Below is a small trained network, with its code and all its weights. Each question gives an input and a target symbol and asks what happens when units are switched off, that is, made to give their printed mean instead of their output.

import numpy as np


def w(rows, s, z=0):
    codes = np.array(rows[::2]) - 128.0
    scale = np.full(codes.shape[1], s)
    scale[-1] = z or s
    return codes * scale


def f(y):
    return y / 2 * (1 + np.tanh(0.7978845608 * (y + 0.044715 * y**3)))


def softmax(a):
    e = np.exp(a - a.max(-1, keepdims=True))
    return e / e.sum(-1, keepdims=True)


def log_softmax(a):
    a = a - a.max(-1, keepdims=True)
    return a - np.log(np.exp(a).sum(-1, keepdims=True))


def net(x, mask):
    ids = ['αβθλμξπφψ'.index(c) for c in x.split()]
    T = len(ids)
    res = E[ids] + P[:T]
    u = 0
    for l in range(2):
        q, k, v = (res @ M[l].T for M in (Q, K, V))
        z = softmax(np.where(np.tri(T) > 0, q @ k.T / 4**0.5, -1e9)) @ v
        res = res + np.where(mask[u], z, O[l][:, -1]) @ O[l][:, :-1]
        u += 1
        y = f(res @ A[l][:, :-1].T + A[l][:, -1])
        res = res + np.where(mask[u : u + 4], y, B[l][:, -1]) @ B[l][:, :-1]
        u += 4
    return log_softmax(res[-1] @ U[:, :-1].T + U[:, -1])


Q, K, V, O, A, B = {}, {}, {}, {}, {}, {}
E = w([
[198,38,49],'α',
[139,22,94],'β',
[170,8,98],'θ',
[111,40,64],'λ',
[39,76,81],'μ',
[100,172,217],'ξ',
[143,72,221],'π',
[29,161,57],'φ',
[177,108,8],'ψ',
],0.014)
P = w([
[88,2,171],'0',
[136,132,60],'1',
[128,106,66],'2',
[135,101,91],'3',
[136,87,98],'4',
[143,95,90],'5',
[141,94,107],'6',
[142,87,101],'7',
[135,80,117],'8',
[141,88,119],'9',
[138,87,129],'10',
],0.0071)
Q[0] = w([
[47,34,149],'L0H1',
[87,34,154],'L0H1',
[189,95,243],'L0H1',
[152,251,202],'L0H1',
],0.011)
K[0] = w([
[128,79,189],'L0H1',
[135,100,176],'L0H1',
[133,187,168],'L0H1',
[140,248,197],'L0H1',
],0.012)
V[0] = w([
[22,112,2],'L0H1',
[98,118,219],'L0H1',
[211,179,203],'L0H1',
[90,137,225],'L0H1',
],0.0093)
O[0] = w([
[126,163,196,232],'L0H1',
[97,101,1,94],'L0H1',
[124,64,51,1],'L0H1',
[80,77,138,62],'L0H1',
],0.0086,0.0084)
A[0] = w([
[2,83,137,51],'L0N1',
[103,150,94,1],'L0N2',
[116,184,97,196],'L0N3',
[143,130,102,36],'L0N4',
],0.0094,0.0021)
B[0] = w([
[83,246,213,252],'L0N1',
[189,235,89,41],'L0N2',
[254,117,115,148],'L0N3',
[163,128,112,47],'L0N4',
],0.0098,0.0015)
Q[1] = w([
[112,84,142],'L1H1',
[147,94,112],'L1H1',
[113,141,98],'L1H1',
[121,103,251],'L1H1',
],0.014)
K[1] = w([
[166,135,65],'L1H1',
[165,97,88],'L1H1',
[168,101,71],'L1H1',
[7,158,235],'L1H1',
],0.013)
V[1] = w([
[184,129,62],'L1H1',
[19,154,20],'L1H1',
[141,254,164],'L1H1',
[85,132,193],'L1H1',
],0.0097)
O[1] = w([
[148,162,235,3],'L1H1',
[71,63,9,98],'L1H1',
[247,253,99,222],'L1H1',
[79,197,57,244],'L1H1',
],0.0055,0.013)
A[1] = w([
[193,1,213,130],'L1N1',
[181,132,80,253],'L1N2',
[209,65,102,36],'L1N3',
[11,168,131,113],'L1N4',
],0.0088,0.0052)
B[1] = w([
[170,80,82,146],'L1N1',
[76,68,204,254],'L1N2',
[229,169,9,120],'L1N3',
[176,66,120,180],'L1N4',
],0.011,0.0076)
U = w([
[173,107,117,90],'α',
[80,88,166,234],'β',
[154,91,100,92],'θ',
[2,133,219,252],'λ',
[103,178,66,123],'μ',
[47,135,66,153],'ξ',
[55,87,122,74],'π',
[125,185,95,32],'φ',
[144,135,170,52],'ψ',
],0.0095,0.0036)

Each question gives the input, a string of symbols that net reads in full, and the target symbol t.
The units are the heads (4 rows each of Q, K, V and O) and the neurons (one row each of A and B). Each row of codes is followed by its name. A weight is (code - 128) times the scale printed after its matrix; where a second scale follows, it is the last column's (O, A, B and U).
mask holds one flag per unit, layer by layer, with each layer's heads first. A switched-off unit (its flag False) gives its mean, the last column of its rows in O or B, instead of its output. The means were averaged over made-up inputs and are rounded, as every weight is.
A unit's drop is (log p(t) with every unit on - log p(t) with that unit switched off) / (log p(t) with every unit on - log p(t) with every unit switched off).
The circuit of an input: a set's keep is (log p(t) with only the set's units on - log p(t) with every unit switched off) / (log p(t) with every unit on - log p(t) with every unit switched off). Starting from all 10 units, units are removed one at a time, each time the one whose removal leaves the highest keep (on an exact tie, the one counted first), for as long as the keep stays at least 0.8.
units of the circuit, in order: the units of the circuit, biggest drop first
k most important neurons: the k neurons with the biggest drops, biggest first
k most important neurons of layer l: the k neurons of layer l with the biggest drops, biggest first
drop of u: that unit's drop, to one decimal
input λ θ λ λ β λ, target λ: units of the circuit, in order -> (L1H1)
input ξ φ β, target ξ: 2 most important neurons -> (L0N1, L0N3)
input φ β λ θ φ ξ π π φ, target φ: units of the circuit, in order -> (L1H1, L0H1, L0N1)
input ξ φ ξ λ ψ β ψ π ξ ξ λ, target ξ: units of the circuit, in order -> (L0N1, L0H1, L1H1)
input λ β λ ψ, target λ: units of the circuit, in order -> (L1H1, L1N4)
input ψ λ β, target ψ: units of the circuit, in order -> (L0H1, L1H1)
input ψ λ φ, target ψ: units of the circuit, in order -> (L0H1, L1H1, L0N3)
input λ β β, target λ: 3 most important neurons of layer 1 -> (L1N4, L1N3, L1N1)
input λ μ β, target λ: units of the circuit, in order -> (L0N3, L1H1)
input ψ λ φ α, target ψ: 2 most important neurons -> (L0N3, L1N2)
input ψ π λ λ λ β, target ψ: units of the circuit, in order -> (L1H1, L0H1)
input ξ β β θ ξ ξ λ μ λ λ, target ξ: drop of L0H1 -> 1.7
input μ π α λ ξ μ, target μ: drop of L0N3 -> 0.0
input λ μ λ λ λ, target λ: drop of L1N1 -> 0.2
input ξ β β π λ λ β λ ξ, target ξ: units of the circuit, in order -> (L0H1)
input μ ψ π λ β φ μ β ψ μ ξ, target μ: drop of L0N1 -> 0.6
